Each row is followed by its grade, which names the range that a hidden value of the row falls in. A new part has a new value, new ranges and new names.
[ -48  -14  -72 -128   31   -8  -58  -49   88    6  -37    7  -43  -40
  -52  -75   27  -19  148 -102   72   28   43  -92  -14   22  -33   27
   51   53   42 -106   68   42   70   88   21  -68   11   72   53  -86
    1 -110  -77  118  -21   29   96  -41  -10]
duzu
[  65  161  198  148    8   25  -86   42 -110   74  -20  119  196 -134
   -2   -8   33   88    0  -23  -67 -127  -17   49   34   70  -46   71
  -68  -26  -53   -7  -84   96  -60 -125  -40  128  119  -88   31  118
  158  103  -96   25   52  -26  -93 -156  175]
ladu
[-117   38  -31   -8 -344 -222   81   -7 -139  179  -66  156  323 -195
   71 -173  118   14 -134 -118   19  -31  -84  -93   64  182  -72  182
   61 -173 -142   91 -377 -217 -133  -82 -100   82 -292   14   78   69
  230  380 -234  -73  118   17   84  -25 -178]
Kuf
[ -42   19  166  188   38   95  -10   25  -64   75   -5  -57   72  -69
   54  -39  -17   56  -66  125  -21 -130   25   93   65  -83  -84    1
   18   73   24   54    2  -40   -7    1 -160  138   21   21  -36  -51
  -53   33  -29  -62  -18  -39  -75  -49   15]
nuven
[  35   73  -10   71  -35  153 -108  103  -45   96   -6  -42   54 -163
  -32  -35   -3   62   73  -23  -61  -65 -108  -32   46  -34 -139  -82
   80   63  -20 -100   33   29    0   70  -85   16   17   65   39  -83
   68   61  -72   85  -38   85  -61 -171  121]
nuven
[ -30   68  -42   19 -177   36   23   87  115  184   26    1  -13  -21
  -24  -23    8   -5  135  -77   33 -114    1  -87  -20    6  -24   70
  150   -4  -76 -102   -6 -110 -122  111   -3   28 -100   96   67 -107
   20   47 -208  -33   55   76   90   21  -89]
pivo
[ -27  -23 -219   26   38  409  -65  -18  124  -58   52   15 -172 -142
  -89    0  -82  109   41   63  -50   97 -308   31   89 -130 -169 -252
  264  101   82 -228  306   11  216  281 -214  -25   67  258   43 -342
 -214  112   -5  138 -208  189 -204 -169 -115]
pivo
[-161   12 -164  -82   42 -159  242 -118   80 -253   19  156  -84  124
  105 -105   24   82  145   83  142  103   -2  -15 -149   30  126   10
 -197  -80   72   28  -60    7  -93    2   56  142   -4   38   55    8
 -203  154  -27  -10   94   76  288  147 -122]
telom
[-149    5   -2 -154  184  -93  -34  -51   26  -15 -134   39    2   12
 -137 -103  -54  -76  166 -252   15  -41  110  -95  -31    9  -94   40
   42  134   86  -11 -143  -12  -97   88  168  -95  -18  -24  -12   38
  106  -26 -125    1   -2  -56  106  -79   86]
duzu
[-131  -44  -10  -94   60 -213   70  -27  -13  -38 -139  101    8  -41
    8  -77    2   22   91  -25   69    5  106  -84  -17  120  -13  104
  -24   -4  -39   60 -133    2 -112  -15   51   44  -55    6   35   87
   70   64  -74   22   30  -19  183   16   -9]
Kuf
[  -4   60   97   40   48  158  -50  -83   67   44   -5   50  -24  -24
    6   53   11   34   79   45   34  -60   -2   44   10   10  -39   58
    8   36   25  -43  150   88   21  -58   -7   27   45  -17   53    9
  -30  -35 -111   66   27  -12  -34  -50   76]
suv
[-50 -17  20 -79  53  38   2 -59  34  20 -91 -49  19  -2  13 -63  51  -4
  19  27   8  14  62 -62 -36  42  42  76  -1  18  65  29 101  19  29  24
 -16  13   8  61  32 -29 -58 -60 -94 -11  62 -17  72  44  37]
telom
[ -56   38   20 -112  123   61  -47  -23   25    6 -111    7  -21  -17
  -90  -39   48  -12  117  -42  -14  -29    8 -116   -3   65  -34   53
   85   40   16   16   37  112  -24   21   54  -19   12   42  -21   32
   36   -9 -123   36   33  -45   47  -60   95]
Kuf
[  52  -88 -184  170    5    6 -176  282 -349  117 -579 -411  215 -152
  110   66   15  189 -145   30 -354 -171  -54   27 -121 -118 -130  -77
   99  305  133   77 -101 -210  -11  105 -342   44 -134   80 -167 -143
  157  241   64  -78 -184  173 -134   55  174]
pivo
[  61  105  -55    9  -32   24  -24  -35  138  -75  162  202  -35   -3
  -31  -51    7   30  156 -120  101   49  -16   17  -95  -53   51  -48
  -57  -36   -3 -190   93   66   38   53   27   -3   79    6  152  -62
   -9  -71  -43  151  -15  125  103  -82   17]
bemog
[  90  127  148  178   -5  113  -80  -28   60   66  168  112   17  -86
  -15   76  -65   71  130    8   36 -102   -8  109   44  -75  -86   26
  -87   22  -13 -193  110  100   37  -26  -33   81  204  -63  110  -47
  -18 -104  -51  154  -36   49  -87 -174   81]
telom
[   0  -39   47   50   13  -36   15   50   13   87 -108  -58   40  -88
   13    1  -65   79  -53   38  -77  -16  115  -16   28   35   -6   39
  -19   48    6  -15   25  -66  -56   97  -65   53   68   48  107  -30
   32  -33  -45  -75   14   37  -26  -70  100]
pivo
[-21  10  24  59  44  80 -34 -65  36 -24  29 -99 -11 -49  54 -12 -18 108
  38  98 -34  -2  45  72  58 -28 -52 -22 -98  84  99 -48  75  61  48  41
 -37  54 172  27  35 -77 -82 -51   8   9  39  -2 -68 -87  67]
duzu
[-187 -120 -328  -82  -34  123   63  -68   99   50 -207 -139 -164  -65
   -2   82 -204  118   78  -24  -55   59  -98  -20   25  -16 -175  -74
  114  194  179 -165   41 -236  -68  261  -16  -67  -68  150  104 -269
 -145  233 -140  -63  -73  190  -84  -17 -109]
gekep
[ -13   97   15    0   14   48  -53    5  -41   28  -53   48   84  -79
  -51  -42   53   44   72  -47  -42  -64  -78  -52   17   43  -65   38
   41    1   -2  -29  -50   71  -12   -5  -28   51   34   20  -16    5
   58  105 -112   44   18    2  -23 -100   47]
nuven
[ -84  -69  234  152   13  -97   21  -93  111   22  253 -141  -32  -14
   73 -151   12   33  -64  184  106  -54  288  113  228 -102  -55   26
  -68   62   21   56  -48   14   87   75 -115  110  159   41  -17  -97
 -110 -287   98  -93   54 -195  -26 -118 -127]
pivo
[ 104  212   45   43  -21   40   23  125   54   63   13 -113   69   98
    0 -113  140    9   58  -91   48 -102   89 -129 -122  -48  131  -75
 -130   -5   67  -18  -54   31 -104   16   -8   42  -71  -34   85   64
   94  -96 -118 -164  161   19  103 -136  313]
bemog
[ -53  -49   52   14   22   -3  -50  -55    4   52  -64 -104   45  -34
  -13  -24   35   32  -26   64  -89  -56   72    7   74  -14  -51  119
   85   65   34   40   16    1   69   72  -91   44   86   80  -76  -96
  -50  -53  -36  -20   -1  -75  -51    9 -107]
duzu
[ -99  -36  -38  -77  -39  -29  -37  -94  114   61  -30    7  -30  -29
  -22  -34  -20    7   94  -85   29   -8   90  -12   33   48  -43  108
   86   64   36  -80   12  -49    9   90   42  -36   33   64   37 -106
  -10  -31 -122   22   22   -9   27   25 -133]
bemog
[-128  -55  -92  -29  -32  -67  -83   27 -111  115 -278 -111   74 -154
  -30   29  -12   87   45  -40 -157 -107  -40  -53  109   87 -225  103
  175  135  -13   37 -198  -68  -85   54  -43   -5  -66   58 -101  -34
  147  234 -114   -3  -35  -16  -81  -60  -61]
suv
[ -14  158 -354 -178  -89  223  -54    2   37    9  -73  167   10 -105
 -156  -39   18   -8  242 -319   29   55 -393 -188 -118   -9 -141 -133
  150   -2   67 -285   25  -19   27  129   16 -136 -181   91  124 -140
   57  275 -245  208  -93  269   34 -175   46]
telom
[-194 -140  -64  -64  122  -89   57  -76   66  -65 -159 -129 -104   35
   48  -83  -50   59    9   57   22   21  176   13   25   10  -14   10
   30  155  134   60  -28  -89  -15  137  -24   23   14  101  -40 -108
 -109   -7    0 -121    1  -49   54   83 -106]
bemog
[ -54  -47   58  -63   38   -5  -33 -110  -10   37 -129    2   48  -53
   19    7   42   19   -3   60  -21    4   61  -22   12   90   -5  168
   14    9   20   50   79   46   41  -48  -24   20   32   21   14   11
  -13  -23  -91   50   35  -46   21   43  -13]
Kuf
[  -5  -15   44   76  -34 -217  -14   11    3   41  -65   33   67  -27
   19  -16   -5   67    1  -33   -9  -76  168   32   -4    8   17  130
  -17   33  -25  -18 -122  -60  -33   35  -68   82   58   -7   13  -30
   67  -34  -18  -18  -19   -7   44   13  -94]
gekep
[-101  -33  -28  -44   84   41  -76   35 -128   -9 -203   59   94 -229
   11  -98  -56   88  -11  -52  -73   48  -62   -8   40  130 -131  -72
   43   80   14   16  -47   -8  -56   17  -12   -1   -6   46   62   31
  141  223  -63   48  -23   58  -33 -106  157]
ladu
[  15   38   72  128  -10  153 -108  -49   65   54   94  -62   -7  -73
   39   30  -54   90   67   40  -35  -57   41  138   62  -74  -92  -14
  -34  115   67 -120  122   32   50   41  -29   27  182    7   54 -116
  -48  -78  -24   57    6   20 -117  -91   46]
pivo
[ -10  -44  -87  -70 -120 -183   -4  -62 -119  -61  -65  137  196 -110
  118 -173  145   -7  -57  -48  115  119  -16  -40 -127   33   61   62
 -105 -100  -12   29  -45  -43  112  -95 -140   10 -175    5  106   10
   72   42   -3  178  -24  104  231   66  -46]
ladu
[ -84    4  -87   21   75  144  -35  -35   27  -51  -90   19  -40  -31
   27  -22  -66   68   83  -46    0   -5  -55   81  -68  -59  -63  -89
   28  139  127  -86   91  -51   11   76  -29    0   10   50   28 -117
  -69  106  -55   37  -59  100  -13   15   20]
pivo
[-122  -45  -90  -47   34  -32   38  -50   16    4 -174  -43    7  -17
    3  -60   -4   46   -8  -36    5  -10   22  -34    1   18  -38   23
   58   84  107   -6  -53 -101   15  100  -86   20  -60   80   -7  -94
  -36   91  -79  -73  -29   15    1    6  -77]
pivo
[ -61  -25  -30   -3  -15  -62   18   40  -58    6  -59   15   55 -119
   28  -74  -24   52   27    7  -28   25   10  -41    5   26  -76  -18
  -30   19  -38   32  -82  -31 -107   30   -5   23  -53   23   84   30
   83   96  -42   28   24   60   95  -83  100]
Kuf
[ -15    0   92   70   42 -128  -27  -41    1    1  -19   46   15  -47
   -4   61  -17   77   89   55  -44  -79  102   43   58   10  -81  134
  -47   36  -58   11  -70   84  -51  -35   10   71  121  -50   -4   59
   56  -41   -7   76    0  -49   17  -76    4]
suv
[-101  -37   12  -96  -51 -209  114 -103   41   59  -33  119   45  -88
  -22  -33  -36   11   30  -29   70   48   90 -114   73  140  -46  168
  -74  -84  -53   -8 -134  -39  -97    3   53   24  -29  -15  162   73
   64   25 -135    8   69  -11  104 -109  -19]
Kuf
[  -2   93  208   94   99  -72   23 -202   54  -58  139   51   41   70
  -21   64    9   53   49   74  -25  -70  131   94   80  -48  -36  160
 -219   -6   47   40  -82  158  -24 -105   78   90  226 -156    7  127
  -25 -123  -18   -5  107 -154  -52 -167   74]
suv
[ -98   -6   55  -64   66   84  -67  -96   36   31  -38   20   -9  -42
  -23  -34    4  -13  104  -10   13  -30   27   -1   21   42  -62   99
   75   59   34   -8   84   54   17    1   49   -5   55   40  -17  -43
  -41  -14 -120   73   30  -47   26   33  -37]
nuven
[ 150  162 -253   24  -17   17  128   35  -98  -19 -178  370  134 -147
 -128  115 -108   70   31 -240   69   78 -381 -162 -201  -70  -68 -122
 -157 -117   56 -324  -23  -98   24   35 -204   13 -199  -85  347    9
   88  256 -135  211 -261  412   -2 -359  261]
ladu
[ -76  -43    8   28  -49   -5   48  -74   64   41   29   18    2  -22
   35    2  -55   30   34   52  -17   -7   50   43    1  -26  -26  104
    1   14    8  -20   51  -77  -37   65   -7   53   46   51   61  -89
 -100    6  -80    7   30   32   52   59 -111]
duzu
[ -53  -37   -2   32    6   50    1  -41   34   18   37   44   13  -59
   -6  -20 -102    6   39  -28  -37   20   12   52  -27  -89  -72    3
    0   59   25  -53   66  -83  -37   98   11   -8   30   30  100  -85
  -48   -5  -53   56  -26   82   45  -24    5]
duzu
[-171    7  154  146  113  501 -209  -87  -69  -45   97  229   53 -259
  171 -149 -218   25   20  -97   63   68 -120  398  -48  -63 -208 -299
    2  226  114  -43  257  -86  -62 -109  127  -81  -20  -62  185  -19
   40  256  -83  161   -9  127  -67    8  260]
Kuf
[ -33  -19   26  -12   68   11  -14 -112   27  -23  -17   23  -26  -77
   16   53  -61   86   88   84   -9   33   39   27   42   46  -59   77
 -110   33   47  -66   93   92   20  -10   27   39  175   -9   90  -16
  -62  -43  -34  108   14   18  -14  -74   59]
ladu
[ -79    3  152   47   65  -38  -12  -58   36  100 -102  -66   -1   18
   19   25   17   30   67   73   36 -163  156   19   55   44  -23  190
   27   78   40   19    6   22    1  -28  -45  107   84    8  -74  -29
  -59  -80 -104  -47   32 -120  -14   60  -81]
telom
[ -29   58  129   65   23   38  -11  -30   12   71    5   16   37  -11
   -6   -1   21   13   62   44   13 -115   42    8   17  -10  -29  114
   15   14   -5    4   21   38  -22  -28  -32   91   50    0  -17  -10
  -36  -24 -106    8   34  -49   11   -8  -13]
nuven
[-125    1   36  -24  111  110   14 -153   40 -128   59   40  -27   65
   66  -94   12   -9   82   54   55   32   25   97  -84  -69   20    6
  -69   55  116   58  112   41   11  -29   63   33   45    9  -14  -33
 -165    1  -42   39   67  -23  120  118  -23]
nuven
[-46  26  -8  62  -3  74  20 -43  22 -17  45 -11   6 -52  53 -52 -14  73
  37  61  31  -3 -26  45  18 -47 -54 -44 -63  36  67 -51  36  -5  19  37
 -69  68  44  37  59 -80 -84  36 -33  18  12  47  -1 -66  15]
telom
[-108 -331  272 -127  178 -173   -3 -331   98  -19  -45 -337  -51  165
   16   45  136  -68 -197  439 -194   47  444   13  165  -11  108  483
   53   25   27  392  221  151  206   28  -44   33  270  112 -229  -37
 -285 -513  110  -80  131 -400   40  261 -302]
suv
[  6  -7 -34  -8  56 -17 -46 -39  77 -35 -19  64 -34  -7 -49  -4 -45  36
  56 -68 -17  21  64  18 -45 -41  12  19  22  58  39 -89  62   1  25 103
  -4 -11  91  33  63 -86 -17 -64 -28  55 -49  56  25 -28 -20]
gekep
[-115  -58  140   55   87   83  -30   17   18  197 -260 -238  -31   33
   13   59    6   20    2  129  -64 -230  151   -5   58   22  -43  188
  201  169   67   90   76  -69  -21   55 -114   97    4  101 -164 -107
  -99  -39 -144 -165   10 -133  -79  153 -104]
duzu
[ -34  -69  103  -45   63 -356   50 -146   42   -7  -95   55   78   76
  -24   -7    1   -8  -48  -55    9  -10  308  -15  -27   39  103  279
 -123  -11   36   56 -134  -38   -7    3   19   44   99  -73   36   51
   29 -184  -26  -56   33 -104  103   45  -99]
gekep
[ -93  -22  -27  -49    7   12  -47  -11  -13   19 -135   48   31  -77
   33  -61   25   36   77  -18    1  -26   -3   -3  -35   87  -21   77
   97   43    1   -3   41  -11   -3   10  -20   37   -7   84  -18  -56
   -2  102 -104   61    3   25   71  114  -82]
telom
[ -58  -63   27   -2    0   38  -58  -40   -1   63  -82  -23   -1  -96
   18  -11   27   26   19   77   14  -30   18   -7   56   24  -78   83
  112   49  -17    6   84   14   67   12 -105   21  -22   77  -10  -73
  -21  -17  -57   85  -44  -12    5    9  -76]
Kuf
[  16  102   76  143  -25  -45   16   60   22   80   30  -43   49  -59
   10  -31  -24  100   38  -20   22 -114   81    7   73  -22  -65  -32
  -99   51   27  -86 -131  -18  -70   46  -68   97   67  -31   77   -8
   72  -12  -48  -84   31    5  -61 -215  125]
pivo
[ -19   31   47   72    2  -38  -13  111    3  121 -108  -46   21  -37
  -44    4   -4   39   74  -10  -47 -160   57  -56   18   -5  -53   77
  116   63  -46  -22  -56  -35  -77   86  -78   85    5   62  -42  -52
   42   11  -96  -42  -25   -2   11  -26  -20]
duzu
[-133  -50  -65  -47   15 -106  104  -56   80  -47  -73   48  -66   90
   60  -49    6   -2  123   18  106  -23   93  -10 -123  -16   65  103
    4   27   37   12   21  -78  -50   42    0   65  -69   62   -1  -70
 -132    6  -77    6   10   36  226  206 -169]
duzu
[ -1  13  19  69  35  16 -64 -49  35  23 -69 -19   9 -47  22  32 -57 105
  12 -17 -28 -34  84  84  15  -1 -29  23 -46 104  94 -91  28 -16  20  42
 -41  34 128  -9  61 -71   3 -14 -37 -12 -15  28 -94 -63  38]
gekep
